Below is a small trained network, with its code and all its weights. Each question gives an input and a class and asks what happens when units are switched off, that is, made to give their printed mean instead of their output.

import numpy as np


def w(rows, s, z=0):
    codes = np.array(rows[::2]) - 128.0
    scale = np.full(codes.shape[1], s)
    scale[-1] = z or s
    return codes * scale


def norm(h):
    return h / np.sqrt((h * h).mean(-1, keepdims=True) + 1e-5)


def f(y):
    return y / 2 * (1 + np.tanh(0.7978845608 * (y + 0.044715 * y**3)))


def log_softmax(a):
    a = a - a.max(-1, keepdims=True)
    return a - np.log(np.exp(a).sum(-1, keepdims=True))


def net(x, mask):
    res = np.array(x, float).reshape(1, 6) / 4 @ E
    u = 0
    for l in range(2):
        y = f(norm(res) @ A[l][:, :-1].T + A[l][:, -1])
        res = res + np.where(mask[u : u + 4], y, B[l][:, -1]) @ B[l][:, :-1]
        u += 4
    return log_softmax(norm(res)[-1] @ U[:, :-1].T + U[:, -1])


A, B = {}, {}
E = w([
[109,75,153,174,142,94,47,110,33,125],'x0',
[126,59,192,115,180,157,176,40,104,184],'x1',
[178,80,53,142,122,137,87,249,149,190],'x2',
[130,127,133,127,132,123,124,132,138,125],'x3',
[122,125,129,131,133,125,125,128,136,124],'x4',
[133,131,121,128,131,134,127,123,123,127],'x5',
],0.018)
A[0] = w([
[151,164,87,90,114,192,241,157,238,173,71],'L0N1',
[165,101,134,96,146,172,201,127,190,197,3],'L0N2',
[114,198,134,130,104,99,111,140,114,61,56],'L0N3',
[136,212,125,89,119,166,255,120,215,121,185],'L0N4',
],0.028,0.0056)
B[0] = w([
[143,245,128,106,182,66,175,142,157,78,253],'L0N1',
[100,132,167,154,210,117,123,125,110,192,204],'L0N2',
[103,171,141,144,156,107,104,142,113,111,176],'L0N3',
[130,7,100,139,47,186,64,122,104,154,241],'L0N4',
],0.022,0.033)
A[1] = w([
[113,164,73,145,24,111,53,155,111,32,72],'L1N1',
[145,219,91,98,65,89,163,176,164,1,129],'L1N2',
[149,135,33,152,42,135,40,251,161,128,9],'L1N3',
[139,19,83,125,112,201,108,210,163,226,57],'L1N4',
],0.031,0.0015)
B[1] = w([
[115,199,186,117,172,104,242,179,123,59,242],'L1N1',
[216,86,66,194,3,124,85,115,160,226,230],'L1N2',
[46,42,169,73,193,191,89,46,84,118,255],'L1N3',
[211,146,74,158,31,107,142,132,174,159,211],'L1N4',
],0.022,0.032)
U = w([
[93,24,202,104,93,176,160,69,68,100,43],'0',
[221,72,68,158,45,109,91,123,162,233,250],'1',
[132,252,141,155,188,33,144,247,137,118,84],'2',
],0.012,0.002)

Each question gives the input, the list of numbers given to net, and the class t.
The units are the neurons (one row each of A and B). Each row of codes is followed by its name. A weight is (code - 128) times the scale printed after its matrix; where a second scale follows, it is the last column's (A, B and U).
mask holds one flag per neuron, layer by layer. A switched-off neuron (its flag False) gives its mean, the last column of its row in B, instead of its output. The means were averaged over made-up inputs and are rounded, as every weight is.
A unit's drop is (log p(t) with every unit on - log p(t) with that unit switched off) / (log p(t) with every unit on - log p(t) with every unit switched off).
The circuit of an input: a set's keep is (log p(t) with only the set's units on - log p(t) with every unit switched off) / (log p(t) with every unit on - log p(t) with every unit switched off). Starting from all 8 units, units are removed one at a time, each time the one whose removal leaves the highest keep (on an exact tie, the one counted first), for as long as the keep stays at least 0.8.
circuit, biggest first: the units of the circuit, biggest drop first
unit that matters most: the unit with the biggest drop
k most important neurons: the k neurons with the biggest drops, biggest first
k most important neurons of layer l: the k neurons of layer l with the biggest drops, biggest first
drop when u is switched off: that unit's drop, to one decimal
input [6,7,1,-6,-5,1], class 1: most important neuron -> (L1N1)
input [-2,6,-1,-8,2,-4], class 1: 2 most important neurons -> (L1N1, L1N3)
input [-7,0,-3,-5,-5,-4], class 0: 3 most important neurons -> (L0N4, L1N3, L0N1)
input [-8,-7,-4,-7,-3,4], class 0: 2 most important neurons of layer 1 -> (L1N3, L1N1)
input [2,0,1,7,-1,-1], class 0: 2 most important neurons of layer 0 -> (L0N1, L0N2)
input [3,-1,-5,-2,6,8], class 2: 3 most important neurons -> (L0N1, L1N3, L0N4)
input [4,0,-3,0,-4,-1], class 2: 2 most important neurons of layer 1 -> (L1N3, L1N2)
input [7,-8,1,-6,-5,8], class 0: 3 most important neurons -> (L0N1, L1N3, L0N2)
input [-8,2,1,-5,-7,7], class 2: 4 most important neurons -> (L0N2, L0N1, L1N2, L1N3)
input [1,-5,-3,-6,-1,4], class 2: 2 most important neurons -> (L0N4, L0N1)
input [1,-1,-4,7,-5,4], class 2: 3 most important neurons -> (L0N1, L0N4, L1N3)
input [-2,-4,-1,-6,-5,3], class 0: circuit, biggest first -> (L0N4, L1N3)
input [7,6,1,-1,1,2], class 1: 4 most important neurons -> (L1N1, L1N3, L0N3, L0N2)
input [-4,2,5,6,-1,2], class 2: circuit, biggest first -> (L0N1)
input [3,-4,8,6,-6,-1], class 0: 2 most important neurons -> (L0N1, L1N3)
input [-6,1,-5,-4,6,3], class 1: 3 most important neurons -> (L1N4, L0N2, L0N3)
input [2,-5,7,-8,5,-5], class 0: 3 most important neurons -> (L0N1, L1N3, L0N2)
input [3,-3,2,-3,-2,2], class 0: 3 most important neurons -> (L0N1, L0N2, L1N3)
input [-2,-6,-3,5,2,1], class 0: 2 most important neurons -> (L1N3, L0N4)
input [-7,3,-4,-3,-8,3], class 1: unit that matters most -> L0N4
input [-6,2,-6,-8,-8,7], class 1: 2 most important neurons -> (L1N4, L0N2)
input [-2,1,3,1,8,8], class 2: 2 most important neurons of layer 0 -> (L0N2, L0N1)
input [-1,-1,-2,-5,2,0], class 0: 3 most important neurons of layer 1 -> (L1N3, L1N2, L1N1)
input [2,-2,-5,6,-7,-1], class 2: 2 most important neurons of layer 1 -> (L1N3, L1N4)
input [-3,8,-3,-2,-7,6], class 1: drop when L0N4 is switched off -> 0.1
input [0,5,-4,1,6,8], class 1: drop when L0N4 is switched off -> 0.0
input [-1,1,-4,4,-6,7], class 1: unit that matters most -> L0N1
input [-2,4,3,-2,-6,1], class 2: drop when L0N2 is switched off -> 0.7
input [-2,7,1,7,-6,5], class 2: drop when L1N2 is switched off -> 0.5
